Each row of numbers belongs to one of the nodes below and depends on some of the facts about them. Some rows are named. Which node is each other row?

How the nodes are related:
Φ: points at; ζ: hangs directly under; ρ: is directly followed by; ξ: belongs to class
Φ drebo <- bapobo
Φ rotru <- begral,padru
Φ laplen <- beplustim
Φ flodris <- betik,pizis
Φ flonan <- bralum
Φ pesur <- broludri,skastun
Φ zapir <- bruskem,kadus,lovem
Φ beplustim <- dabrigru,trovi
Φ trifun <- drigres
Φ ploflak <- drizom
Φ gaflek <- droskes
Φ nedrem <- droskes
Φ nipo <- droskes,gribris
Φ skitrolis <- dulem,toplu
Φ zezum <- dusis
Φ bralum <- fatis,stavi
Φ nifis <- fatis
Φ drirul <- fidis,pimen
Φ fosek <- flitu
Φ kadim <- foge
Φ fifak <- folan
Φ gritra <- fosek
Φ litebir <- fosek,sume
Φ mevotan <- gabre
Φ pludros <- gabre
Φ supas <- garaful
Φ ripes <- gredres,saskiflem
Φ gaskozor <- greko
Φ droskes <- gribris
Φ bovoza <- gritra
Φ fluvutra <- grupal,pligilun
Φ nopler <- guvo
Φ mune <- kleko
Φ ritroso <- kleko
Φ nusoplam <- kloster
Φ repok <- klutrul,stoples
Φ podrastis <- kuzem
Φ draskon <- leres
Φ kadus <- lovem
Φ vomidom <- mevotan
Φ broludri <- mevotan,vomidom
Φ pizis <- mistom
Φ skikluflas <- mudrozom
Φ dotel <- mudrozom
Φ kleko <- mune
Φ gregik <- mune
Φ toplu <- neve
Φ mudrozom <- nifis
Φ skogul <- nipo
Φ dosum <- nobek
Φ grakek <- nusoplam,padru
Φ vasur <- platrumun
Φ sume <- pletre
Φ puvas <- pletre
Φ brasedril <- pligilun
Φ pligilun <- plodrumil
Φ leres <- ploflak
Φ grupal <- plolum
Φ tuste <- podrastis
Φ deklos <- rimas
Φ grari <- ruten,trovi
Φ gredres <- saskiflem,trivus
Φ stetras <- selu
Φ fafiska <- skali,tuste
Φ stavi <- skikluflas
Φ bruvi <- skison,trifun
Φ pimen <- stetras
Φ dabrigru <- stodrarum
Φ ruten <- sugos
Φ greko <- trivus
Φ draske <- trotas,vogefas
Φ flosko <- vasur
Φ pletre <- vena
Φ skastun <- vomidom
Φ rimas <- vomidom
Φ lovem <- zapir
Φ fanar <- zapir
Φ dadak <- zisom
{bapobo,dosum,draskon,drebo,drizom,klusel,leres,nobek,ploflak} ζ paplar
{begral,dadak,grakek,kloster,ligo,nusoplam,padru,rotru,zisom,zuflil} ζ fliza
{beplustim,bradralek,dabrigru,grari,laplen,ruten,stodrarum,sugos,trovi} ζ fibren
{betik,flodris,mistom,pakugrin,pizis,sostim} ζ trumi
{biskul,dulem,fiklim,neve,rovik,skitrolis,toplu} ζ kleter
{bofek,foge,gregik,kadim,kleko,mune,ritroso} ζ sifli
{bovoza,flitu,fosek,gritra,litebir,pletre,puvas,sume,vena} ζ litruna
{bralum,dotel,fatis,flonan,latrutan,mudrozom,nifis,skikluflas,stavi} ζ trotre
{brasedril,degruk,fluvutra,gegrim,gretik,grupal,pligilun,plodrumil,plolum} ζ nemin
{broludri,deklos,gabre,mevotan,pesur,pludros,rimas,skastun,vomidom} ζ nudran
{bruskem,fanar,kadus,klutrul,lovem,repok,skalu,stoples,zapir} ζ skitur
{bruvi,drigres,flagrin,plake,skison,subul,trifun} ζ griflus
{dabrom,droskes,dusis,gaflek,gribris,kludizuk,nedrem,nipo,poval,skogul,zezum} ζ plasi
{draske,fafiska,kuzem,nisuflen,podrastis,skali,trotas,tuste,vogefas} ζ dranis
{drirul,fidis,kabin,pimen,selu,stetras} ζ sedra
{fifak,folan,guvo,kloplo,nopler,trifla} ζ klostel
{flosko,platrumun,vasur} ζ nasku
{garaful,supas} ζ kesta
{gaskozor,gredres,greko,ripes,saskiflem,skori,trivus} ζ fuflum
ρ:
bradralek ruten beplustim sugos grari trovi dabrigru stodrarum laplen
bruskem zapir fanar stoples klutrul repok kadus lovem skalu
dabrom gaflek nipo gribris skogul dusis kludizuk poval nedrem droskes zezum
dosum klusel drebo draskon ploflak bapobo drizom leres nobek
draske nisuflen tuste skali fafiska trotas podrastis kuzem vogefas
fiklim toplu rovik biskul neve skitrolis dulem
garaful supas
gregik kleko kadim bofek mune ritroso foge
gritra litebir fosek pletre puvas vena sume bovoza flitu
latrutan mudrozom bralum fatis skikluflas nifis dotel stavi flonan
nopler kloplo trifla folan guvo fifak
pimen stetras drirul fidis selu kabin
plodrumil gretik degruk fluvutra gegrim brasedril pligilun plolum grupal
rimas skastun broludri deklos vomidom gabre pesur mevotan pludros
sostim mistom betik pakugrin flodris pizis
trifun plake drigres skison flagrin subul bruvi
trivus gredres gaskozor ripes saskiflem skori greko
vasur flosko platrumun
zisom kloster begral ligo zuflil dadak nusoplam grakek rotru padru
[bapobo,betik,broludri,degruk,draske,drizom,fifak,flonan,garaful,kludizuk,klutrul,ligo,nisuflen,nusoplam,padru,pesur,poval,rimas,ripes,ruten,selu,skikluflas,sostim,stavi,subul,sugos,vomidom] ξ b
[begral,beplustim,dulem,flitu,flosko,gegrim,kleko,pimen,ploflak,rovik,skori,stoples,vogefas,zezum] ξ f
[biskul,brasedril,dotel,drirul,droskes,dusis,fidis,flodris,grakek,gregik,gretik,kadus,kuzem,mudrozom,mune,nifis,nobek,pakugrin,pludros,rotru,skalu,skison,skogul,stodrarum,toplu,trivus,trotas,vasur] ξ a
[bofek,bradralek,bruskem,dabrigru,dosum,draskon,drigres,greko,grupal,kabin,klusel,laplen,latrutan,leres,litebir,lovem,nedrem,nopler,platrumun,pletre,plodrumil,plolum,puvas,ritroso,saskiflem,skastun,stetras,sume,trifla,trifun,vena,zapir] ξ c
[bovoza,dadak,deklos,fiklim,fluvutra,foge,folan,fosek,gaflek,gredres,kadim,pizis,tuste] ξ d
[bralum,bruvi,drebo,fafiska,fanar,flagrin,gabre,gaskozor,gribris,kloplo,kloster,mevotan,neve,plake,skali,skitrolis,supas] ξ e
[dabrom,fatis,grari,gritra,guvo,mistom,nipo,pligilun,podrastis,repok,trovi,zisom,zuflil] ξ g

Some nodes and their rows:
kuzem: [ -4  -6  -4   8  -8   9  -4 -11   4  20   5  -1   4   7 -10   3  -1 -10
  -1   0  -4  -1   2   6  -1   1   2   0]
plolum: [ -3  -8  -2   9 -11   7  -5 -10   4  18   4   0   4   4  -8   3   0 -16
  -3  -2  -7  -2   3   2   0  -1   2   4]
mevotan: [ -2 -13  -3  10 -16  -6  -4 -13   5  21   3  -2   2   8 -15   4  -3   3
   2   0   3   1  -3  -4   5   1  -1   2]
pesur: [ -2  -5  -2   5 -13 -14  -5  -6   4  21   3  -3   4   7  -9   6   0   1
  -5  -2   7   3  -2  -9   7   0   1   6]
skastun: [ -8  -7  -2  -6   1 -18   3   2   4 -13  -1  -2 -11  -1   0  -1  -6  -2
   0   0   8   1   3  -9   4   4  13   1]
tuste: [-2  5 -3 -9 -3 -6  2  2  4 -6  4 -1 -1 -1  3 -6 -5  8 -1  4  7  1  0  3
  0  2  7  2]
pletre: [ -4  -4  -1 -19  -6   3   0  -1   6  -8   3  -2  -2   1   2  -2   2  12
  -5  -2  -3  -2  -1   1  -2   0   5   4]
sume: [-2 -8 -3 -4  0  3 -4 -5  4 12  6 -3  3  6 -9  3  6  4 -9 -5 -8 -3  0  0
 -2 -1 -3  5]
litebir: [ -6   3  -4 -12  15  -5   5   9   4 -21   6  -4  -6  -2   3  -3   1   9
  -8  -4  -2  -2  -1  -8  -3   1   9   5]
puvas: [ -3  -1  -2 -15  -5   1  -3  -1   5   2   4  -3   0   3   0   2   4  10
 -11  -4  -2   0   0   0   0  -2   3   5]
degruk: [ -2   3  -1  -8  -3  -6   1   4   5 -11   3   0  -1  -4   3  -5  -4   7
  -3   2   5   1   0   1   1   2   9   4]
flonan: [  0   1  -6  19 -11  -1   1 -14   4  17   4   0  18   1  -5   5   2 -13
   1  -2  -3   0  -8   0  -4  -1  10   5]
stetras: [ -5  -1  -2  -7  10  -6   1   4   3 -15   2  -1  -7  -4   5  -4  -4  -6
  -4   1   2   0   5  -2  -1   2  12   2]
drirul: [ -6   9  -3  -8  -2   0   1   1   4 -11   4  -2  -3   1   6  -1  -5   2
  -4   2   7   2  -1   0  -3   2  13   1]
flosko: [ -4   5  -3  -3  10 -11   2   7   3 -14   5  -1  -3  -4   5  -5  -4   1
  -4   1   6   2   2  -5   0   2   8   3]
griflus: [ 3 -4 -1  2  0 -9 -7 -7  3 -7  5 -1 -5  1  4 -1 -4 -3 -9  3  1  1 -5  1
 -5  0 -8  1]
subul: [ 1 -4 -1 -3 -3 -6 -7 -5  2 14  4 -1  6  0 -5  1  2  3 -8  1  0  2  3  2
  4 -1 -1  3]
dadak: [ -5   1   4  -6  12  -2 -10 -19   3  17   9  -1  10  -2  -7   0   2   6
  -9   6  10   3  -1  -3   0  -3  10   1]
mudrozom: [ -3   1  -9  -6  14 -10   6  -1   2 -14   0  -1   1  -5   7  -1   0  -7
   2   2   3   1  -1   6  -5   5  19  -4]
repok: [ -1   4  -4  -1  -4  -2  -6  -2   3  16   4  -2   5   2  -3   4   1   5
 -11   0   1   4   1   2   3   0   2   3]
greko: [ -3  -6  -1   4  -7   2  -7  -7   3  18   3  -1   4   4  -5   3   1 -10
  -7  -1  -3   0   4   2   0  -1   1   3]

Which node is each row?
No name comes twice in this set of rows, the named rows included.
[-4  7 -3 -8 -4 -1 -5 -3  3  7  4 -3  1  4  2  4  0  5 -9  1  4  3  0  5
 -1  0  6  1] -> flodris
[  0  -1  -1 -13 -11  -4  -2  -1   4  -1   2   1   0  -1   2  -5  -2   9
  -3   3   4   0   1   4   1   1   7   3] -> stoples
[  0   2   0  -9 -12   1  -4   0   4   0   2   1   1  -4   3  -6  -4   4
  -4   4   4   1   4   6   3   0   5   4] -> sugos
[ -2  -4  -2  -5   8  -5   0   4   3 -16   2  -1  -5  -7   2  -7  -5   6
  -1   2   3   1   4   1   2   4   9   0] -> mistom
[-1  9 -1 -8 -8 -6 -2  3  4 -2  3 -1  3 -1  4 -2 -3  9 -7  1  6  2 -2 -1
  1 -1  8  5] -> ripes
[ -6  -6  -4  -4  22  -4   1   3   1 -16   3  -1 -10  -4   2  -6  -4  -6
   0   3   1   0   8   3   0   6   8  -4] -> trivus
[ -2   1  -4   8  -2   3  -1  -6   4  16  10  -3   8   8 -12   1   2   4
  -4  -3  -4  -2  -5  -1  -1  -1  -3   6] -> bovoza
[ -4  -4  -2  15 -15   9  -3 -11   5  18   5   0   5   5  -8   4  -2 -19
  -2  -2  -7  -2   1   0  -2  -1   5   6] -> grupal
[  0  -3   0  -4 -14  10  -6   3   2  -9  -3  -3   4   0   3 -12   0  19
   0   4   6   2   3   3   4  -3   7  -4] -> gribris
[ -2   1  -9   4  -1  -2  -2 -11   2  19   3  -2  12   4  -3   9   4 -11
  -4  -1  -1   2  -3   7  -3   0  11  -2] -> dotel
[ -3   5  -1   1 -10   6  -4  11   2 -18  -2  -4   3  -1   8 -10  -3  15
  -2   1   6   3   1  -5   2  -3  15  -1] -> nipo
[ -1  -7  -2  15 -12   7  -3 -11   5  18   6   1   8   4 -11   0  -2 -12
   1  -1  -4  -2  -1   1   0   0   0   6] -> vogefas
[  3  -6  -1  14  -6   2 -12   3  -1 -19  -1  -5   0   3   9 -10  -1   9
  -4   1   2   1   0  -5  -3  -7  -3  -6] -> plasi
[ -1  -9  -2   9  -8  10  -1  -8   6  12   8  -1   8   5 -14  -1   2   0
   0  -4  -9  -5  -4  -2  -3  -1  -4   7] -> flitu
[ -5  -3   7 -12  10   4  -9 -18   4   5   4   0   7  -6  -4  -1   1   9
  -8   8   7   3  -2  -2  -1  -1  15   0] -> zuflil

The same nodes again, as new rows of numbers:
Known rows:
dusis: [ -2  -2  10  -1   2   2 -10   6   2  13  -4 -21 -29   7   1   5   0   1
   3   3  12   3  -6   5  -2   4  -7  -6  -7  -2  18   4  -2  12   6   7
  -6 -12  -3  -5  -4 -11   8  -2  -2  -2   5   2   7   2   3]
gretik: [  4   2  -3  -2  -1  -1   5  -2   8   2  -1   7  -7  -3  -6   1   4  -1
   3   1  -3  -2   2  -8   1  -2   1   0   5  -1 -15   0   0  -2   3  -3
   1   9   4   3   3   4   3  -2   2   2   2  -1  -4  -6   0]
skalu: [ -5  -6  -2   1   5   5  -4  -1  -1  -2  -8 -10   9  -3   2   1  -3   9
  -7  -4   5   1   5  -3   0   3   4  -8  -4   3 -10  -6  -1   2  -9  -4
   2   2  -4  -3   0  -5  -1   8  -3  -6  -1   1   0   8   0]
rotru: [ -5  -6  -2   1   5   6  -3  -1  -1  -5  -7  -8  13  -3   1   1  -3  10
  -7  -4   4   1   5  -3   0   3   4  -8  -4   4 -12  -7  -1   1 -10  -4
   2   2  -4  -4   0  -4  -2   8  -3  -6  -1   1   0   8   0]
kludizuk: [ -1  -6   5   1   2   3 -12   4   4  15  -8 -19 -31   4   4   5  -2   2
   4   2  14   1  -4   7  -2   6  -1 -11  -7  -3   5   2  -3  12   1   6
  -6  -4  -3  -1  -5 -16  10   2  -3  -4   2   2   7   5   2]
nusoplam: [-3 -2  1  0  2  1  2  2 -9 -7  3 -8 11  3  2 -1 -6  5  2 -2  2  2  1  1
  0  2 -1 -4 -3  3  6 -4  0  3 -6 -1  2 -5 -2 -5 -3 -1 -4  3 -2 -3 -1  3
  6  5  0]
selu: [-1  2  3 -2 -1  0  1  3 -4 -2  7 -2  7  3  0  0 -2  1  1  0  2  3 -3  5
 -1  0 -2 -1  0  2  8  0  0  2  3  1 -1 -2 -1 -3 -1  0 -3 -2  1  0  0  1
  4  1 -1]
puvas: [ 1  3  1  1 -1  0 -4  3  5  0  6  3 13 -1  0  1 -2 -2 -1  0 -2 -2 -1  0
  0  0  2  2  0  3 -1  0 -2  0  1  0 -3  5 -1 -2 -1 -3 -1  0 -2 -1 -3 -1
  3  2 -1]
plodrumil: [  3   2   0   0  -3  -4   9   0   3  -2  -3   5  -9   4  -5  -1   5  -7
  10   2  -5  -3   4 -11   1  -3  -2   4   3  -2   7   0   2  -3   2  -2
   4   5   8   2   0   8   3  -5   3   3   2  -1  -4  -9   3]
ritroso: [ 0  1  1  3  0  0 -4  3  4 -1  5 -2 10  1  1  1 -5  0  0  0 -2 -3  0  0
  0  2  3 -2 -2  2  0 -1 -2  2 -4  0 -3  3 -1 -3 -3 -4  0  1 -4 -3 -3  0
  6  3  0]
plake: [  5   1  -5   1  -1  -2   8  -5   2   2   0  10 -13  -3   2  -1   2  -3
   0   1  -1   0   0   1   1  -2   4   5   5  -4 -13   3   1   0   2   1
   0   5   3   7   2   5   1   0   1   4   0  -2  -3  -8  -2]
gribris: [  0  -1   7  -3   1   1  -5   0  -3  16  -4 -10 -33   4   9   2   6  -3
  -2   3  15   6 -10  15  -2   0  -4   2  -3  -6  21   9  -1  10  12   9
  -6 -14  -4   3   0  -9   4  -3   2   4   4   1   0  -2   0]
beplustim: [ 0  4  1 -3 -1  0  7 -1 -3 -3  0  5  4  1  2 -2  5 -5 -1  0  0  2  0  2
  0 -5  0  7  1  0 13  3  0  0  6  0  1 -1  0  3  4  4 -1 -3  4  4 -1 -2
 -4 -3  0]
pimen: [  3   2  -2   0  -1  -3  13  -2   0  -2  -3   5 -14   5  -1  -2   4  -8
   8   2  -3  -1   4  -7   1  -4   0   6   2  -3   8   2   1   0   2  -1
   3   0   7   5   0   8   3  -3   2   4   0  -2  -4 -10   2]
gegrim: [ 0  2 -1  1 -1 -1 -2  1  2 -2  6  3 11 -1  3  0 -3 -2 -4  0 -2 -1 -1  4
  0  0  3  3  0  2 -1  2 -2  2  0  1 -4  0 -2  1 -1 -2 -1  1 -3  0 -4 -1
  3  0 -1]
vogefas: [ -7  -7  -1   1   4   4  -1  -2 -10  -6  -8 -12  12   1   8  -1  -2   4
  -7  -4   7   2   4   1  -1   2   2  -2  -6   2  11  -4   0   1  -9  -1
   3  -8  -3  -1  -1  -3  -4   8  -2  -4  -3   0  -3   6   1]
zisom: [  3   2  -1   3   1  -5  11  -4   2  -4  -2   7 -10   1  -3  -1   3  -3
   4   2  -7  -1   4  -9   1  -4  -1   8   3  -3   0   1   2  -2   0  -2
   4  -2   7   1   1  11   1  -2   2   4   2  -2  -4 -12   1]
zuflil: [ 0  3  0  2  1 -1 -1 -1  5 -2  7  5 11 -3  2  0 -3  2 -8  0 -5  0 -1  2
  0 -1  3  6  0  1 -6  1 -1  1 -1  1 -3 -2 -2 -3  0  0 -3  1 -3  0 -2 -1
  3 -1 -2]
stalar: [ 1  0 -2  1  0  0  0 -1  3  1  0  3 -1 -2  1  1 -1  0  0  0 -1 -1  0  1
  0  0  2  0  1  0 -6  0 -1  0 -1  0 -1  3  0  1  0 -1  0  1 -1  0 -1  0
  1  1 -1]
fibren: [ -1  -1  -5   2  -1   0  -3   0  -2   0   0   6   0  -3  -6  -3  -2   1
   1   1  -9  -2   0   4   1   0   1  -4  -2  -1 -10   1   0 -10  -2   0
   0   2  -2   3   0  -1   3  -1   1   1  -1   0   0   7  -2]
fuflum: [ 0 -1 -4  2 -1  0 -4  0 -2  1  0  4 -1 -3 -6 -2 -1  2  1  1 -8 -2  0  4
  1  0  1 -4 -2 -1 -9  1  0 -9 -2  1  0  1 -2  3 -1 -2  2 -1  0  1 -1  0
  0  7 -2]

Rows to name:
No name comes twice in this set of rows, the named rows included.
[ -4  -4  -2   1   4   4  -1   0  -1  -5  -3  -6  10  -2   0   1  -5   8
  -5  -3   1   1   4  -3   0   3   4  -6  -3   3 -10  -6  -1   1  -9  -3
   1   2  -3  -4  -1  -4  -1   7  -4  -5  -1   1   3   6   0] -> grakek
[-4 -3  2  2  2  1  0  2 -8 -6  0 -8  8  4  5 -1 -5  1 -2 -1  2  1  2  2
  0  2  0  1 -5  1 14 -1 -1  4 -6  2  0 -9 -1 -3 -3 -2 -3  4 -4 -3 -4  1
  4  3  1] -> dulem
[ -6  -6  -1   0   4   5   0  -1 -11  -7  -7 -10  14   0   4  -1  -3   7
  -4  -5   7   3   5   0  -1   3   1  -7  -4   3   4  -7   1   0  -9  -3
   5  -3  -4  -3   0  -2  -5   8  -1  -5  -1   2  -1   8   0] -> padru
[  5   2  -4  -2  -2  -1   5  -2   6   2   0   9  -7  -3  -4   0   3  -3
   5   1  -2  -1   2  -4   1  -2   2  -1   6  -1 -14   0   1  -3   3  -2
   1  11   4   4   2   4   3  -2   3   2   1  -1  -3  -5   0] -> nisuflen
[ -6 -11   2   1   5   7 -14   0   2  14 -20 -23 -26   2  11   4   2   2
  -6   0  18   1   0   6  -2   6   2  -7 -10  -3   9   1  -3  10  -2   4
  -3  -6  -6   3  -2 -17   9   7  -4  -6   0   0  -2   8   3] -> zezum
[ 0 -1 -2  4  2 -1  1  0 -3 -2  7  0  0  0  6  0 -7  2 -4  0  1  2 -1  9
  0  1  4  1  0  0 -5  1 -2  5 -5  4 -4 -4 -3  0 -3 -3 -2  4 -5 -1 -4  1
  7  0 -3] -> skitrolis
[ 0  3  1 -1  0  0  5 -2 -7 -2  6  5  4 -1  6 -2  1  0 -5 -1  2  4 -4 10
  0 -3  0  7  2 -1  7  3  1  2  4  3  0 -7 -2  2  2  3 -6  0  2  4 -1  0
 -1 -2 -3] -> skali
[ 2  3  1 -5 -2  1  4 -1 -2  1  2  4  1  0 -1 -1  5 -2  2  0  2  2 -2  1
  0 -2 -3  2  4  0  4  1  1 -1  7 -1  2  3  1  1  3  3 -2 -3  4  3  2  0
 -3 -3 -1] -> betik
[ 0  5  4 -3 -2  1  0  2 -1 -1  3  3 12  1  1 -1  4 -4 -1  0  0  1 -2  1
  0 -3 -2  5  1  2 14  1  0 -2  5 -1  0  0 -1 -2  2  1 -3 -3  2  1  0 -1
 -2  1  0] -> pletre
[ 2  2  2  0  1 -2  7 -3  2  0 -2  5 -9  0  0 -1  5 -3  0  1 -2  1  1 -5
  1 -4 -1  9  2 -3  5  3  2 -1  3  0  2 -3  3  1  2  8  0 -2  3  4  3 -2
 -5 -9  1] -> mistom
[ -5  -9   5   2   1   3  -9  -1  -9  -4   2 -12  12   1   4  -2  -4   8
  -1  -1   8   1   2  -4   0   7  -2  -6  -1   2   5  -2   4 -14  -5  -1
   4  -2   2  -5  -5  -5 -13   7  -4  -4   4   6   0  -2   2] -> stavi
[  6   2  -4   0  -1  -3   7  -2   9   2  -2   8 -16  -1  -7   1   2  -2
   8   3  -5  -3   4 -11   1  -2   1   0   5  -2 -16   0   1  -1   1  -3
   2  10   7   3   0   6   6  -4   1   2   3  -1  -2  -8   1] -> gregik
[-2  1  4  0  1  0  0  3 -4 -6  6 -7  8  3 -2  0 -5  3  0  0  0  2  0 -1
  0  1 -3 -1 -2  3  6 -2  0  3 -3  0 -1 -7 -1 -7 -2  0 -3  1 -2 -2  0  2
  7  2  0] -> trotas
[ -4  -9   4   1   4   7 -16   3   5  16 -19 -22 -25   3   8   5   3   2
  -3   0  16   0  -1   4  -2   6   1 -10 -10  -2  10   0  -4   9  -2   3
  -3  -3  -5   0  -2 -18   9   5  -3  -7   2   0  -1   8   4] -> nedrem

